array([ 3.22,  3.78, -0.35,  0.19, -3.00,  4.55]) => 3.78

array([[-3.15, -1.72,  0.51,  4.63, -0.19,  3.23],
       [ 5.44,  3.48, -0.42, -3.03, -5.11, -0.34],
       [ 3.70, -3.44, -1.20,  5.40, -3.86,  5.47]]) => 5.44

array([[ 3.01, -0.17,  4.83, -1.74,  1.81],
       [ 0.87,  3.72,  2.21,  2.26, -0.37]]) => 3.72

array([ 2.79,  5.57, -2.62, -2.05,  4.40,  1.10, -0.06]) => 4.40

array([ 4.34, -4.98, -1.18, -2.60]) => -1.18

array([[-1.09,  2.76,  1.48,  0.72,  2.45],
       [-1.58,  0.31,  2.63,  1.88, -1.29],
       [-0.86, -0.35,  1.38, -0.39, -4.55]]) => 2.63

array([[-2.52, -5.70, -0.05, -0.20,  1.65,  2.97],
       [ 1.08, -2.74,  5.18,  0.59, -3.95,  2.57]]) => 2.97

array([[-2.81, -4.92, -2.17, -1.58,  1.75, -4.93],
       [ 1.72,  2.65, -0.26, -0.09,  0.61,  3.27]]) => 2.65
---
[ 3.07 -4.35  0.85  1.52 -0.66 -4.95] result: -4.35

[[-0.17 -1.69  2.00  5.07  2.02  0.66]
 [-3.93  1.33 -3.01  1.90 -2.33  0.78]
 [ 0.24 -2.96  2.07 -2.54  3.06  0.55]] result: -1.69

[-1.43  5.87 -1.99 -0.38] result: 5.87

[-1.69  4.01 -3.94 -5.63] result: 4.01

[[3.16 0.76 0.74 3.77]
 [1.48 1.90 0.31 4.90]] result: 0.76

[-5.56 -0.79  1.63 -4.68  2.54 -0.33] result: -0.79

[ 1.86 -5.89  5.22  4.16 -1.64  5.46] result: -5.89
---
[[-1.06  5.40  0.68  1.32  0.62  1.21]
 [ 1.14 -0.46  0.66  0.95 -0.76 -1.19]
 [ 0.56  1.41  0.76  3.01  3.21  1.36]] -> 0.56

[[ 2.72  1.29  0.27  1.01  2.01]
 [ 0.34 -2.28  0.78 -2.94  1.80]
 [-0.03  1.42 -1.37 -5.28  1.45]] -> -0.03

[[-0.14  0.48  6.02  1.69  0.63]
 [-0.50 -0.43 -2.96  3.22  0.05]
 [ 0.93 -1.70 -2.76  4.45  0.67]] -> 0.93

[[-0.76 -2.01 -1.97 -1.90 -1.64 -1.79 -0.63]
 [-3.34  1.45  1.75  1.69  2.59  1.23 -2.98]
 [ 1.02 -3.82 -3.73 -4.37 -3.50 -3.67  0.69]] -> 1.02

[[-0.08 -2.83 -1.33  1.81]
 [ 5.88  0.27 -2.75 -0.85]
 [ 1.51  0.62  0.34 -1.48]] -> 1.51

[[-4.44  1.97 -1.76  2.35  1.44]
 [-3.69  2.72  0.88  2.32 -4.56]
 [-1.17 -2.10  5.88 -2.74 -1.97]] -> -1.17

[[-0.35  4.31 -0.52  2.22  1.83]
 [-1.02  0.26  1.22  0.22 -0.95]
 [-0.80 -4.15  1.91 -0.59 -1.82]] -> -0.80
---
[82 70 99 21 69] -> 70

[55 36 88 60 67 13] -> 60

[3134 6509 8938 1603 3186 4307 6419] -> 6419

[89 58 20 69 64 54 85] -> 69

[93 11 21 48] -> 21

[ 30 -30  -7  47] -> -7

[[349 660 624 420  43 587]
 [492 812 728 523 905 851]
 [479 222 510 524 618 305]] -> 812

[[18 78 55 58 63]
 [21 50 84 46 53]] -> 63

[[2429 7506 2569 3712 3788 4218 3846]
 [2981 3565 3762 6650 7978 5569 6911]
 [8341 5767 8032 2827 1625 3081 3117]] -> 7978
---
 1.31   0.02   3.04   0.05  -0.16   1.87   3.18
-0.52  -4.79  -0.26   0.69   0.01   2.40  -1.07
-4.51   0.03  -0.44   0.26   0.16  -0.92  -0.25
→ 0.16

 4.85  -2.37  -0.98  -1.21  -3.49   1.41  -1.11
 1.62   0.63  -4.01   2.92   2.62   0.74  -2.54
-1.25   4.48  -4.55  -2.01  -2.99   0.40  -1.05
→ -2.99

 0.04   0.23  -0.21  -0.35
-1.60   5.62   4.14  -3.02
-3.72  -3.20  -1.07   4.77
→ -3.20

-0.27   0.35   0.28   0.43  -0.02
 4.59  -0.41   4.78  -1.14   5.61
 0.02  -1.43  -0.90  -2.98  -0.12
→ -0.90

-4.58   1.73   1.34  -0.34
 1.68  -0.41   1.02   0.24
-1.61   3.33  -2.99  -5.91
→ 3.33

-0.77  -1.64   0.23   0.61  -0.44   1.61
-1.71  -1.63  -0.39   1.77  -1.31  -0.44
 0.40  -4.26   1.72  -0.49  -1.53   1.22
→ -0.49

-4.15  -2.13  -5.80  -5.26
-3.29  -4.03   5.13  -0.26
 0.23   1.37  -0.63   4.69
→ 1.37

-4.72  -0.20  -0.32   0.98  -4.95
 4.46   0.06   1.30   2.59  -2.12
-0.97  -1.06   0.40   1.53  -2.50
→ 0.40

 5.06   2.16   1.45  -5.46  -2.79  -4.52   0.40
 0.38  -1.97   3.79  -1.83  -3.80  -0.02   0.41
 0.69  -0.02   0.80  -1.57  -0.92  -0.98  -0.97
→ -0.92
